Below are the code and all the weights of a small trained network. Each question names an input and a class and asks about switching units off, where a switched-off unit gives its printed mean instead of its output.

import numpy as np


def w(rows, s, z=0):
    codes = np.array(rows[::2]) - 128.0
    scale = np.full(codes.shape[1], s)
    scale[-1] = z or s
    return codes * scale


def norm(h):
    return h / np.sqrt((h * h).mean(-1, keepdims=True) + 1e-5)


def f(y):
    return np.maximum(y, 0)


def log_softmax(a):
    a = a - a.max(-1, keepdims=True)
    return a - np.log(np.exp(a).sum(-1, keepdims=True))


def net(x, mask):
    res = np.array(x, float).reshape(1, 5) / 4 @ E
    u = 0
    for l in range(2):
        y = f(norm(res) @ A[l][:, :-1].T + A[l][:, -1])
        res = res + np.where(mask[u : u + 8], y, B[l][:, -1]) @ B[l][:, :-1]
        u += 8
    return log_softmax(norm(res)[-1] @ U[:, :-1].T + U[:, -1])


A, B = {}, {}
E = w([
[110,134,128,163,196,96,121,85,245,162,3,164],'x0',
[38,161,119,183,223,96,141,13,39,112,140,144],'x1',
[130,123,125,129,127,129,126,127,128,125,128,127],'x2',
[129,128,130,127,129,128,129,128,129,128,128,128],'x3',
[216,119,103,7,139,172,133,38,164,148,162,125],'x4',
],0.0062)
A[0] = w([
[88,140,129,174,182,113,130,59,183,133,51,139,62],'0.n1',
[129,149,124,88,147,129,133,32,117,122,151,128,84],'0.n2',
[73,131,126,181,180,117,128,20,37,124,137,132,2],'0.n3',
[117,112,114,137,135,135,126,149,125,120,116,126,74],'0.n4',
[139,123,128,132,112,124,127,203,160,128,123,129,73],'0.n5',
[55,139,125,222,144,112,126,175,65,125,104,134,39],'0.n6',
[135,115,116,91,145,125,119,59,121,138,143,137,73],'0.n7',
[111,140,129,128,120,127,133,126,2,124,213,128,47],'0.n8',
],0.023,0.003)
B[0] = w([
[119,14,60,209,119,146,48,133,106,65,59,91,250],'0.n1',
[194,136,211,107,150,126,207,66,149,144,178,144,193],'0.n2',
[47,251,78,25,62,125,145,213,113,160,131,161,249],'0.n3',
[153,133,163,118,110,152,117,111,147,150,105,126,143],'0.n4',
[82,204,94,47,84,137,154,154,109,132,141,134,192],'0.n5',
[233,124,229,107,180,129,197,53,176,155,212,123,250],'0.n6',
[174,136,194,141,161,127,139,125,166,149,192,103,178],'0.n7',
[114,11,65,225,135,138,43,125,128,68,37,96,237],'0.n8',
],0.015,0.024)
A[1] = w([
[50,249,97,46,101,109,154,166,95,168,151,176,89],'1.n1',
[92,90,121,208,119,118,76,138,94,114,66,143,103],'1.n2',
[193,132,208,116,133,141,180,89,140,135,183,109,26],'1.n3',
[141,114,97,116,99,146,149,115,74,119,118,134,69],'1.n4',
[187,154,235,151,210,99,167,84,133,187,213,155,62],'1.n5',
[154,111,121,114,156,93,118,87,115,131,130,144,6],'1.n6',
[143,164,145,81,123,107,142,120,153,167,141,148,86],'1.n7',
[130,103,90,130,191,93,107,81,124,132,109,105,90],'1.n8',
],0.018,0.0018)
B[1] = w([
[4,216,69,88,147,71,155,120,126,137,118,198,251],'1.n1',
[158,66,91,148,131,136,156,67,86,83,60,125,208],'1.n2',
[118,147,186,173,178,108,120,127,132,148,172,108,228],'1.n3',
[109,119,175,207,183,107,44,166,173,170,133,142,152],'1.n4',
[238,122,177,106,131,139,156,115,119,174,182,114,223],'1.n5',
[106,149,173,145,141,124,91,178,135,168,85,144,145],'1.n6',
[143,90,150,148,68,167,126,158,130,88,87,110,184],'1.n7',
[153,139,117,94,43,163,87,220,93,160,128,125,168],'1.n8',
],0.014,0.022)
U = w([
[149,2,53,195,106,147,47,119,114,79,36,98,244],'0',
[21,216,71,69,99,89,146,150,139,140,118,183,4],'1',
[226,127,240,140,150,121,164,99,154,178,206,106,120],'2',
],0.0076,0.00034)

Each question gives the input, the list of numbers given to net, and the class t.
The units are the neurons (one row each of A and B). Each row of codes is followed by its name. A weight is (code - 128) times the scale printed after its matrix; where a second scale follows, it is the last column's (A, B and U).
mask holds one flag per neuron, layer by layer. A switched-off neuron (its flag False) gives its mean, the last column of its row in B, instead of its output. The means were averaged over made-up inputs and are rounded, as every weight is.
A unit's drop is (log p(t) with every unit on - log p(t) with that unit switched off) / (log p(t) with every unit on - log p(t) with every unit switched off).
The circuit of an input: a set's keep is (log p(t) with only the set's units on - log p(t) with every unit switched off) / (log p(t) with every unit on - log p(t) with every unit switched off). Starting from the 12 units with the biggest drops (on a tie, the unit counted first), units are removed one at a time, each time the one whose removal leaves the highest keep (on an exact tie, the one counted first), for as long as the keep stays at least 0.8.
circuit, biggest first: the units of the circuit, biggest drop first
unit that matters most: the unit with the biggest drop
top k neurons: the k neurons with the biggest drops, biggest first
k most important neurons of layer l: the k neurons of layer l with the biggest drops, biggest first
drop of u: that unit's drop, to one decimal
input [-7,2,6,1,2], class 0: unit that matters most : 0.n8
input [3,-1,-4,-7,3], class 0: top 3 neurons : 0.n1, 0.n6, 1.n5
input [7,-8,4,2,6], class 1: circuit, biggest first : 0.n6, 0.n8
input [-5,-7,3,-2,0], class 1: 2 most important neurons of layer 0 : 0.n1, 0.n6
input [-3,4,3,-6,-5], class 2: top 2 neurons : 0.n6, 0.n1
input [-3,-5,-3,-7,2], class 1: circuit, biggest first : 0.n1, 0.n6
input [8,-7,4,0,7], class 0: top 4 neurons : 0.n6, 0.n3, 0.n2, 1.n1
input [1,8,-6,6,6], class 1: top 2 neurons : 0.n3, 0.n6
input [8,-2,-7,-6,7], class 0: top 2 neurons : 0.n1, 0.n6
input [-5,7,5,-5,5], class 1: top 2 neurons : 0.n3, 0.n1
input [-4,-5,7,8,2], class 1: top 3 neurons : 0.n6, 0.n1, 0.n8
input [1,6,7,-7,-8], class 2: top 2 neurons : 0.n6, 0.n5
input [-5,2,-2,0,-2], class 0: drop of 0.n8 : 6.8
input [0,5,2,-6,-4], class 1: circuit, biggest first : 0.n3
input [-8,6,-4,-5,1], class 0: drop of 0.n8 : 4.6
input [-1,0,0,-3,-7], class 2: drop of 0.n6 : 0.9
input [-8,-6,-4,8,-3], class 0: drop of 0.n1 : 0.0
